Here is a tiny trained network, its code and every weight. The questions are about switching its units off for an input and a class, where a switched-off unit gives its printed mean instead of its output.

import numpy as np


def w(rows, s, z=0):
    codes = np.array(rows[::2]) - 128.0
    scale = np.full(codes.shape[1], s)
    scale[-1] = z or s
    return codes * scale


def norm(h):
    return h / np.sqrt((h * h).mean(-1, keepdims=True) + 1e-5)


def f(y):
    return y / 2 * (1 + np.tanh(0.7978845608 * (y + 0.044715 * y**3)))


def log_softmax(a):
    a = a - a.max(-1, keepdims=True)
    return a - np.log(np.exp(a).sum(-1, keepdims=True))


def net(x, mask):
    res = np.array(x, float).reshape(1, 5) / 4 @ E
    u = 0
    for l in range(2):
        y = f(norm(res) @ A[l][:, :-1].T + A[l][:, -1])
        res = res + np.where(mask[u : u + 4], y, B[l][:, -1]) @ B[l][:, :-1]
        u += 4
    return log_softmax(norm(res)[-1] @ U[:, :-1].T + U[:, -1])


A, B = {}, {}
E = w([
[131,132,134,123,130,128,128],'x0',
[62,105,157,46,96,202,12],'x1',
[123,132,119,132,104,120,124],'x2',
[126,128,124,135,130,129,127],'x3',
[184,6,229,153,52,94,126],'x4',
],0.012)
A[0] = w([
[82,227,61,49,187,197,80,102],'L0N1',
[164,109,125,133,145,92,235,240],'L0N2',
[121,253,44,130,214,131,216,144],'L0N3',
[122,75,153,78,141,175,59,3],'L0N4',
],0.016,0.0033)
B[0] = w([
[152,215,156,234,157,156,66,250],'L0N1',
[163,142,136,153,156,153,171,192],'L0N2',
[89,37,72,6,80,83,196,245],'L0N3',
[95,61,171,89,111,106,116,180],'L0N4',
],0.017,0.022)
A[1] = w([
[122,107,174,135,230,191,168,5],'L1N1',
[220,148,164,251,211,110,221,44],'L1N2',
[119,246,113,229,196,117,84,32],'L1N3',
[131,180,131,176,151,33,133,108],'L1N4',
],0.022,0.0028)
B[1] = w([
[186,85,132,91,134,158,151,152],'L1N1',
[205,112,126,254,39,150,172,234],'L1N2',
[74,178,100,55,215,198,129,250],'L1N3',
[126,119,162,108,172,165,174,158],'L1N4',
],0.02,0.019)
U = w([
[93,103,57,71,138,99,221,255],'0',
[204,94,153,247,72,125,187,174],'1',
[137,142,122,161,155,103,107,19],'2',
[132,149,131,169,155,108,119,4],'3',
[126,161,126,178,140,104,114,4],'4',
[144,154,138,139,146,119,122,5],'5',
[51,211,125,101,221,181,69,189],'6',
[87,45,220,117,97,119,72,237],'7',
],0.015,0.0055)

Each question gives the input, the list of numbers given to net, and the class t.
The units are the neurons (one row each of A and B). Each row of codes is followed by its name. A weight is (code - 128) times the scale printed after its matrix; where a second scale follows, it is the last column's (A, B and U).
mask holds one flag per neuron, layer by layer. A switched-off neuron (its flag False) gives its mean, the last column of its row in B, instead of its output. The means were averaged over made-up inputs and are rounded, as every weight is.
A unit's drop is (log p(t) with every unit on - log p(t) with that unit switched off) / (log p(t) with every unit on - log p(t) with every unit switched off).
The circuit of an input: a set's keep is (log p(t) with only the set's units on - log p(t) with every unit switched off) / (log p(t) with every unit on - log p(t) with every unit switched off). Starting from all 8 units, units are removed one at a time, each time the one whose removal leaves the highest keep (on an exact tie, the one counted first), for as long as the keep stays at least 0.8.
circuit, biggest first: the units of the circuit, biggest drop first
k most important neurons: the k neurons with the biggest drops, biggest first
k most important neurons of layer l: the k neurons of layer l with the biggest drops, biggest first
drop when u is switched off: that unit's drop, to one decimal
input [3,2,-8,4,4], class 7: 3 most important neurons : (L0N1 L1N2 L1N3)
input [5,4,3,-7,7], class 7: most important neuron of layer 1 : (L1N2)
input [-7,-5,8,-7,0], class 0: 2 most important neurons of layer 0 : (L0N1 L0N3)
input [-3,1,-7,-5,3], class 7: 3 most important neurons : (L0N1 L1N2 L1N3)
input [-4,8,8,-8,1], class 7: circuit, biggest first : (L1N3 L1N2)
input [-6,1,3,6,3], class 7: 2 most important neurons : (L0N1 L1N2)
input [0,2,6,0,6], class 7: 2 most important neurons : (L0N1 L1N2)
input [-4,5,-4,4,3], class 7: 2 most important neurons : (L1N3 L0N3)
input [-1,4,-2,-7,8], class 7: 3 most important neurons : (L1N2 L0N3 L1N3)
input [-2,1,-7,-5,0], class 6: 2 most important neurons : (L0N3 L0N2)
input [-8,6,8,-8,2], class 7: 2 most important neurons of layer 1 : (L1N3 L1N2)
input [-4,3,7,8,7], class 7: 2 most important neurons : (L1N2 L0N1)
input [1,5,0,-7,4], class 7: 2 most important neurons of layer 1 : (L1N3 L1N2)
input [-7,3,-2,8,0], class 6: most important neuron : (L0N3)
input [-2,2,-2,-1,0], class 6: drop when L0N3 is switched off : 4.0
input [8,1,-3,-8,2], class 7: drop when L0N1 is switched off : 1.4
